Here is a tiny trained network, its code and every weight. The questions are about switching its units off for an input and a class, where a switched-off unit gives its printed mean instead of its output.

import numpy as np


def w(rows, s, z=0):
    codes = np.array(rows[::2]) - 128.0
    scale = np.full(codes.shape[1], s)
    scale[-1] = z or s
    return codes * scale


def f(y):
    return np.maximum(y, 0)


def log_softmax(a):
    a = a - a.max(-1, keepdims=True)
    return a - np.log(np.exp(a).sum(-1, keepdims=True))


def net(x, mask):
    res = np.array(x, float).reshape(1, 6) / 4 @ E
    y = f(res @ A[0][:, :-1].T + A[0][:, -1])
    res = res + np.where(mask, y, B[0][:, -1]) @ B[0][:, :-1]
    return log_softmax(res[-1] @ U[:, :-1].T + U[:, -1])


A, B = {}, {}
E = w([
[49,167,135,228,107,79,179,3,94,210,189,221],'x0',
[29,71,112,131,146,72,91,142,154,50,150,80],'x1',
[184,108,45,140,86,155,182,150,174,126,196,137],'x2',
[169,66,175,119,111,160,187,110,179,195,111,156],'x3',
[166,170,183,215,228,90,104,111,67,180,49,108],'x4',
[163,102,177,124,163,125,168,119,107,155,116,182],'x5',
],0.0064)
A[0] = w([
[145,132,125,123,161,122,102,165,114,90,98,102,203],'N1',
[170,130,172,96,121,142,135,109,123,180,95,150,200],'N2',
[76,104,131,109,127,115,119,141,134,86,132,104,200],'N3',
[154,98,103,120,118,136,148,131,158,121,166,141,155],'N4',
[77,141,124,188,142,110,129,98,114,135,149,135,248],'N5',
[2,86,144,141,146,109,106,97,150,93,142,119,132],'N6',
[158,136,117,100,162,125,91,176,120,66,82,73,180],'N7',
[176,118,159,160,179,124,129,134,131,159,80,123,207],'N8',
[108,188,112,214,142,104,135,98,89,155,161,163,115],'N9',
[117,152,116,74,97,145,94,149,118,93,111,86,71],'N10',
[136,154,161,146,115,135,138,81,110,197,113,164,206],'N11',
[165,91,102,111,95,130,169,149,171,104,186,148,140],'N12',
[121,123,81,62,73,140,126,157,154,70,173,109,254],'N13',
[112,132,106,97,105,136,120,144,126,94,142,116,124],'N14',
],0.013,0.0025)
B[0] = w([
[186,145,144,132,144,132,129,136,123,38,133,120,202],'N1',
[143,152,151,93,155,107,151,166,150,206,60,134,212],'N2',
[95,130,142,124,104,85,140,159,167,78,89,112,188],'N3',
[102,101,119,68,107,139,117,112,82,154,147,114,172],'N4',
[75,116,107,236,100,102,132,113,102,129,140,117,230],'N5',
[42,94,133,168,97,45,160,178,142,90,80,87,228],'N6',
[205,166,153,104,172,142,86,123,145,1,143,126,239],'N7',
[197,141,136,98,111,134,147,146,39,99,103,96,228],'N8',
[132,125,111,234,142,148,103,52,78,145,174,163,253],'N9',
[144,160,145,155,171,130,112,118,208,117,125,167,191],'N10',
[132,158,128,171,143,133,132,122,129,241,94,193,236],'N11',
[100,92,87,58,94,166,135,130,101,169,172,99,196],'N12',
[96,112,107,71,120,171,95,105,253,133,219,142,234],'N13',
[109,119,147,137,153,132,120,111,186,140,145,151,172],'N14',
],0.016,0.011)
U = w([
[137,161,152,92,171,147,58,141,234,76,167,136,6],'0',
[86,31,43,21,36,208,138,119,155,199,208,100,142],'1',
[242,166,162,99,169,148,115,172,35,70,96,46,151],'2',
[48,74,146,177,71,1,161,196,147,94,81,53,117],'3',
[165,165,176,86,145,142,202,180,101,250,35,172,153],'4',
[119,140,81,242,117,128,122,9,45,186,161,174,185],'5',
],0.0054,0.0013)

Each question gives the input, the list of numbers given to net, and the class t.
The units are the neurons (one row each of A and B). Each row of codes is followed by its name. A weight is (code - 128) times the scale printed after its matrix; where a second scale follows, it is the last column's (A, B and U).
mask holds one flag per neuron, in row order. A switched-off neuron (its flag False) gives its mean, the last column of its row in B, instead of its output. The means were averaged over made-up inputs and are rounded, as every weight is.
A unit's drop is (log p(t) with every unit on - log p(t) with that unit switched off) / (log p(t) with every unit on - log p(t) with every unit switched off).
The circuit of an input: a set's keep is (log p(t) with only the set's units on - log p(t) with every unit switched off) / (log p(t) with every unit on - log p(t) with every unit switched off). Starting from the 12 units with the biggest drops (on a tie, the unit counted first), units are removed one at a time, each time the one whose removal leaves the highest keep (on an exact tie, the one counted first), for as long as the keep stays at least 0.8.
units of the circuit, in order: the units of the circuit, biggest drop first
most important unit: the unit with the biggest drop
k most important neurons: the k neurons with the biggest drops, biggest first
drop of u: that unit's drop, to one decimal
input [-8,0,4,8,-5,-2], class 1: most important unit : N12
input [-2,-2,-7,6,-5,0], class 4: units of the circuit, in order : (N2 N7)
input [1,8,-1,8,-6,-6], class 1: 2 most important neurons : (N13 N12)
input [6,-1,0,8,-2,8], class 4: 2 most important neurons : (N2 N11)
input [6,5,7,5,-3,8], class 1: 2 most important neurons : (N12 N4)
input [-4,0,1,7,0,6], class 4: 3 most important neurons : (N2 N7 N13)
input [-3,4,-8,-3,2,3], class 2: units of the circuit, in order : (N7 N13)
input [-4,-4,-8,-2,-3,4], class 2: drop of N13 : 0.6
input [-3,-8,7,1,4,0], class 4: drop of N2 : 0.1
input [2,5,-1,-4,3,3], class 3: drop of N6 : 0.6
input [3,-8,2,7,4,5], class 4: drop of N2 : 0.2
input [7,0,8,-3,-4,-6], class 1: 2 most important neurons : (N13 N12)
